Below are the code and all the weights of a small trained network. Each question names an input and a class and asks about switching units off, where a switched-off unit gives its printed mean instead of its output.

import numpy as np


def w(rows, s, z=0):
    codes = np.array(rows[::2]) - 128.0
    scale = np.full(codes.shape[1], s)
    scale[-1] = z or s
    return codes * scale


def f(y):
    return np.maximum(y, 0)


def log_softmax(a):
    a = a - a.max(-1, keepdims=True)
    return a - np.log(np.exp(a).sum(-1, keepdims=True))


def net(x, mask):
    res = np.array(x, float).reshape(1, 6) / 4 @ E
    y = f(res @ A[0][:, :-1].T + A[0][:, -1])
    res = res + np.where(mask, y, B[0][:, -1]) @ B[0][:, :-1]
    return log_softmax(res[-1] @ U[:, :-1].T + U[:, -1])


A, B = {}, {}
E = w([
[120,121,192,113,42,61,119,47,78,78],'x0',
[184,147,42,119,148,126,98,137,82,202],'x1',
[204,239,243,198,143,102,70,130,224,101],'x2',
[210,108,189,204,76,203,85,100,110,209],'x3',
[102,119,113,148,202,142,214,2,124,147],'x4',
[48,12,129,153,141,165,9,92,217,136],'x5',
],0.0092)
A[0] = w([
[117,117,159,146,64,2,120,129,155,87,140],'n1',
[145,147,73,91,154,149,91,192,143,190,122],'n2',
[95,128,103,96,178,150,194,66,112,119,244],'n3',
[183,172,128,130,150,90,178,188,149,115,107],'n4',
[130,161,93,153,190,77,199,74,136,110,185],'n5',
[126,96,139,152,168,184,75,163,171,181,134],'n6',
[147,114,183,184,96,211,112,118,148,151,149],'n7',
[125,128,174,130,75,40,103,143,167,58,172],'n8',
[117,52,100,111,95,162,130,121,49,206,182],'n9',
[118,121,193,167,115,187,91,146,187,180,103],'n10',
[210,128,168,150,99,155,103,99,67,137,224],'n11',
[184,140,132,116,52,108,129,147,70,167,147],'n12',
[62,127,34,75,152,146,120,176,126,146,252],'n13',
[184,95,148,123,34,149,97,128,55,146,221],'n14',
[150,151,144,197,164,138,133,53,170,142,219],'n15',
[141,193,118,104,147,90,153,150,166,109,146],'n16',
[138,109,99,130,183,128,87,158,165,195,131],'n17',
[94,116,71,97,143,122,153,82,139,92,203],'n18',
[142,121,157,207,104,118,84,71,140,94,193],'n19',
[161,225,148,92,113,106,171,186,140,83,130],'n20',
[117,79,182,158,106,157,63,158,188,134,156],'n21',
[109,75,109,91,141,106,196,130,77,98,115],'n22',
[145,157,115,128,215,82,158,61,208,149,221],'n23',
[54,124,164,85,110,102,89,173,183,72,110],'n24',
[104,158,172,92,71,67,84,129,139,67,176],'n25',
[159,232,149,127,115,108,157,98,46,117,231],'n26',
[92,81,153,164,88,179,92,81,137,148,112],'n27',
[87,71,144,93,82,111,79,145,197,147,157],'n28',
[67,93,135,103,92,54,106,126,129,79,118],'n29',
[65,80,93,39,129,123,200,96,86,78,84],'n30',
[198,217,142,135,111,78,189,194,132,114,192],'n31',
[164,152,102,72,98,149,168,108,80,136,145],'n32',
],0.0098,0.0032)
B[0] = w([
[120,210,149,71,105,113,103,60,68,79,206],'n1',
[145,153,32,159,135,163,84,204,84,115,200],'n2',
[91,40,184,83,144,185,128,94,49,233,229],'n3',
[60,171,118,181,193,161,168,190,169,88,185],'n4',
[48,94,155,198,145,157,132,72,39,188,210],'n5',
[158,56,111,178,65,192,92,149,181,45,210],'n6',
[137,125,150,130,128,113,108,102,255,120,209],'n7',
[151,193,114,114,125,93,127,90,88,56,217],'n8',
[179,96,83,135,34,84,183,161,159,182,234],'n9',
[178,123,167,169,125,140,92,127,200,70,211],'n10',
[95,140,109,141,136,51,107,130,203,199,209],'n11',
[160,200,72,120,107,61,147,166,134,178,196],'n12',
[146,85,120,120,74,199,135,198,85,119,253],'n13',
[172,165,70,117,118,29,127,100,144,193,213],'n14',
[107,36,181,214,189,147,79,36,110,164,207],'n15',
[80,132,135,147,207,129,142,147,55,108,180],'n16',
[118,69,60,124,104,191,72,144,127,95,193],'n17',
[171,85,167,95,97,218,186,149,52,154,208],'n18',
[107,155,164,121,107,132,38,51,153,123,207],'n19',
[44,224,205,129,205,178,159,211,128,42,210],'n20',
[196,109,158,172,63,125,94,101,159,49,224],'n21',
[108,95,203,50,104,147,206,167,183,186,213],'n22',
[107,38,88,185,191,154,106,75,62,132,206],'n23',
[203,132,102,172,135,110,177,91,87,48,206],'n24',
[152,217,102,74,115,85,126,82,56,58,212],'n25',
[30,188,124,119,175,78,99,140,98,188,229],'n26',
[180,111,180,132,104,134,182,138,200,137,200],'n27',
[180,121,135,152,58,124,109,138,125,65,209],'n28',
[209,117,148,79,113,93,158,110,76,58,198],'n29',
[104,61,214,48,98,170,174,198,123,146,248],'n30',
[71,250,138,169,231,135,146,183,183,138,227],'n31',
[98,122,136,118,156,85,187,125,185,233,194],'n32',
],0.0067,0.014)
U = w([
[144,78,23,155,93,202,47,195,137,110,45],'0',
[60,178,172,160,222,149,174,188,142,123,32],'1',
[156,134,56,157,92,55,165,137,164,233,205],'2',
[155,93,198,195,104,142,59,65,255,115,132],'3',
[77,58,166,171,178,154,120,9,86,196,151],'4',
[87,201,148,76,118,65,78,89,116,148,40],'5',
[106,47,187,48,67,171,212,162,132,181,132],'6',
[176,137,129,112,82,94,141,78,74,39,253],'7',
],0.0081,0.00073)

Each question gives the input, the list of numbers given to net, and the class t.
The units are the neurons (one row each of A and B). Each row of codes is followed by its name. A weight is (code - 128) times the scale printed after its matrix; where a second scale follows, it is the last column's (A, B and U).
mask holds one flag per neuron, in row order. A switched-off neuron (its flag False) gives its mean, the last column of its row in B, instead of its output. The means were averaged over made-up inputs and are rounded, as every weight is.
A unit's drop is (log p(t) with every unit on - log p(t) with that unit switched off) / (log p(t) with every unit on - log p(t) with every unit switched off).
The circuit of an input: a set's keep is (log p(t) with only the set's units on - log p(t) with every unit switched off) / (log p(t) with every unit on - log p(t) with every unit switched off). Starting from the 12 units with the biggest drops (on a tie, the unit counted first), units are removed one at a time, each time the one whose removal leaves the highest keep (on an exact tie, the one counted first), for as long as the keep stays at least 0.8.
circuit, biggest first: the units of the circuit, biggest drop first
top k neurons: the k neurons with the biggest drops, biggest first
drop of u: that unit's drop, to one decimal
input [-2,-4,-4,-8,-7,1], class 7: circuit, biggest first => n24
input [7,3,-1,2,-7,8], class 7: circuit, biggest first => n25; n29
input [-1,2,1,-5,2,3], class 4: circuit, biggest first => n23; n20
input [5,6,-5,-7,-7,6], class 7: top 2 neurons => n24; n29
input [-3,4,6,-2,-4,2], class 0: circuit, biggest first => n2; n17
input [6,2,-6,7,5,1], class 2: circuit, biggest first => n14; n9
input [5,-2,0,8,5,-3], class 2: circuit, biggest first => n14; n11
input [7,1,8,-6,6,3], class 4: top 2 neurons => n15; n23
input [-2,-1,-2,-7,5,-6], class 6: top 2 neurons => n30; n3
input [-3,0,-7,2,-8,-1], class 0: top 4 neurons => n2; n13; n11; n26
input [3,-6,-5,7,-3,0], class 2: top 2 neurons => n14; n9
input [1,1,3,7,-7,-6], class 1: top 3 neurons => n31; n20; n4
input [5,7,5,7,1,-2], class 2: top 2 neurons => n12; n14
input [5,-2,1,-7,-5,-4], class 1: circuit, biggest first => n20
input [-4,2,4,5,0,-3], class 1: top 2 neurons => n31; n4
input [-3,-5,0,-4,7,0], class 4: top 2 neurons => n23; n5
input [-4,0,-5,2,3,8], class 0: top 2 neurons => n6; n17
input [2,-5,5,-3,6,5], class 4: top 2 neurons => n23; n15
input [3,5,-3,-2,-1,8], class 0: top 2 neurons => n22; n3
input [4,7,-1,-1,-5,-4], class 2: circuit, biggest first => n12
input [-7,4,-3,6,-8,-6], class 2: drop of n14 => 0.2
input [8,3,-1,6,-4,-7], class 2: drop of n12 => 0.4
input [6,3,-6,3,5,3], class 6: drop of n22 => 0.0
